Here is a tiny trained network, its code and every weight. The questions are about switching its units off for an input and a class, where a switched-off unit gives its printed mean instead of its output.

import numpy as np


def w(rows, s, z=0):
    codes = np.array(rows[::2]) - 128.0
    scale = np.full(codes.shape[1], s)
    scale[-1] = z or s
    return codes * scale


def f(y):
    return np.maximum(y, 0)


def log_softmax(a):
    a = a - a.max(-1, keepdims=True)
    return a - np.log(np.exp(a).sum(-1, keepdims=True))


def net(x, mask):
    res = np.array(x, float).reshape(1, 5) / 4 @ E
    y = f(res @ A[0][:, :-1].T + A[0][:, -1])
    res = res + np.where(mask, y, B[0][:, -1]) @ B[0][:, :-1]
    return log_softmax(res[-1] @ U[:, :-1].T + U[:, -1])


A, B = {}, {}
E = w([
[41,203,186,85,177,85],'x0',
[94,156,83,193,128,17],'x1',
[131,75,160,123,82,85],'x2',
[139,44,153,74,221,116],'x3',
[138,161,118,6,104,73],'x4',
],0.011)
A[0] = w([
[187,138,35,175,163,137,189],'N1',
[131,37,172,93,120,82,206],'N2',
[150,149,108,207,202,189,216],'N3',
[120,63,167,48,141,71,151],'N4',
[175,201,38,148,153,42,159],'N5',
[88,171,78,66,158,75,80],'N6',
[197,142,125,81,50,109,153],'N7',
[90,103,225,45,151,106,198],'N8',
[149,92,101,171,170,108,180],'N9',
[161,123,75,164,159,209,91],'N10',
[134,92,65,172,99,77,201],'N11',
[198,120,109,85,141,62,161],'N12',
[103,109,150,67,159,110,169],'N13',
[80,199,62,113,157,59,118],'N14',
[209,84,21,107,69,136,160],'N15',
[80,193,126,162,92,97,134],'N16',
[205,156,26,128,90,155,174],'N17',
[189,79,61,169,137,153,160],'N18',
[146,144,104,252,156,174,174],'N19',
[195,64,138,62,162,125,168],'N20',
[89,89,171,207,96,104,215],'N21',
[59,167,201,121,128,230,118],'N22',
[241,141,79,114,31,131,119],'N23',
[45,66,27,190,205,156,226],'N24',
[110,143,158,99,148,167,133],'N25',
[86,217,130,161,161,122,165],'N26',
[186,97,132,171,143,194,156],'N27',
[145,81,145,199,218,74,254],'N28',
[92,116,80,118,56,182,115],'N29',
[87,143,149,194,129,66,239],'N30',
[47,162,166,113,117,211,148],'N31',
[35,153,163,137,113,40,97],'N32',
[90,122,133,140,129,240,116],'N33',
[103,150,67,156,216,44,177],'N34',
[207,160,205,130,144,182,171],'N35',
],0.011,0.005)
B[0] = w([
[155,163,24,168,96,96,217],'N1',
[117,115,156,22,131,62,213],'N2',
[235,152,124,218,73,98,226],'N3',
[148,65,65,30,184,42,216],'N4',
[84,202,131,116,166,152,223],'N5',
[43,105,127,150,189,130,190],'N6',
[79,160,88,59,142,214,214],'N7',
[149,78,144,24,218,110,238],'N8',
[220,145,70,107,99,112,190],'N9',
[151,63,143,255,61,105,201],'N10',
[123,156,114,77,74,78,228],'N11',
[111,115,50,60,182,183,190],'N12',
[151,111,153,90,184,65,195],'N13',
[53,182,166,148,164,117,211],'N14',
[38,75,33,107,83,155,255],'N15',
[70,139,181,135,127,112,212],'N16',
[99,178,23,155,12,251,236],'N17',
[151,92,54,124,92,106,231],'N18',
[165,129,121,177,90,82,255],'N19',
[142,42,100,78,194,73,224],'N20',
[149,155,161,105,42,82,227],'N21',
[218,159,213,150,135,189,201],'N22',
[44,126,67,30,50,199,248],'N23',
[180,183,101,195,116,11,229],'N24',
[193,104,169,158,183,146,170],'N25',
[83,211,216,193,123,154,203],'N26',
[187,59,97,165,102,116,225],'N27',
[156,180,136,91,94,20,232],'N28',
[107,123,138,142,81,174,188],'N29',
[84,211,166,111,37,36,233],'N30',
[181,119,253,162,168,207,191],'N31',
[40,87,181,133,123,32,217],'N32',
[190,67,213,201,95,135,196],'N33',
[120,245,151,122,190,120,219],'N34',
[219,79,162,88,90,161,201],'N35',
],0.0068,0.012)
U = w([
[84,160,44,64,33,243,180],'0',
[134,97,114,39,176,141,173],'1',
[112,177,151,214,82,227,2],'2',
[217,170,237,124,137,237,225],'3',
[120,154,178,103,80,99,178],'4',
[154,42,90,203,67,134,100],'5',
[44,197,183,167,152,111,11],'6',
[167,255,90,140,116,146,39],'7',
],0.0093,0.0033)

Each question gives the input, the list of numbers given to net, and the class t.
The units are the neurons (one row each of A and B). Each row of codes is followed by its name. A weight is (code - 128) times the scale printed after its matrix; where a second scale follows, it is the last column's (A, B and U).
mask holds one flag per neuron, in row order. A switched-off neuron (its flag False) gives its mean, the last column of its row in B, instead of its output. The means were averaged over made-up inputs and are rounded, as every weight is.
A unit's drop is (log p(t) with every unit on - log p(t) with that unit switched off) / (log p(t) with every unit on - log p(t) with every unit switched off).
The circuit of an input: a set's keep is (log p(t) with only the set's units on - log p(t) with every unit switched off) / (log p(t) with every unit on - log p(t) with every unit switched off). Starting from the 12 units with the biggest drops (on a tie, the unit counted first), units are removed one at a time, each time the one whose removal leaves the highest keep (on an exact tie, the one counted first), for as long as the keep stays at least 0.8.
units of the circuit, in order: the units of the circuit, biggest drop first
top k neurons: the k neurons with the biggest drops, biggest first
drop of u: that unit's drop, to one decimal
input [0,-4,0,0,-4], class 3: units of the circuit, in order -> N15, N22
input [-5,-7,-2,-7,-3], class 5: units of the circuit, in order -> N10
input [2,7,0,-6,-7], class 6: units of the circuit, in order -> N16, N26
input [-1,8,2,6,-3], class 7: units of the circuit, in order -> N34, N9
input [-4,0,3,3,4], class 1: units of the circuit, in order -> N20, N4
input [3,5,4,6,1], class 1: units of the circuit, in order -> N4, N8
input [-1,-7,-6,5,-3], class 3: top 2 neurons -> N22, N15
input [7,-3,8,-8,-3], class 3: units of the circuit, in order -> N22, N31
input [-5,-7,7,2,8], class 1: top 2 neurons -> N20, N4
input [-1,5,-7,5,7], class 1: top 2 neurons -> N12, N4
input [-2,1,0,-1,-2], class 5: top 2 neurons -> N34, N7
input [0,-7,-8,1,-7], class 3: top 2 neurons -> N22, N31
input [7,7,2,5,8], class 6: top 3 neurons -> N14, N32, N34
input [4,7,3,7,7], class 1: units of the circuit, in order -> N4
input [-5,6,3,8,-2], class 7: drop of N34 -> 0.3
input [2,-1,-2,5,-3], class 3: drop of N15 -> 0.3
input [-5,6,3,-3,-5], class 7: drop of N30 -> 0.2
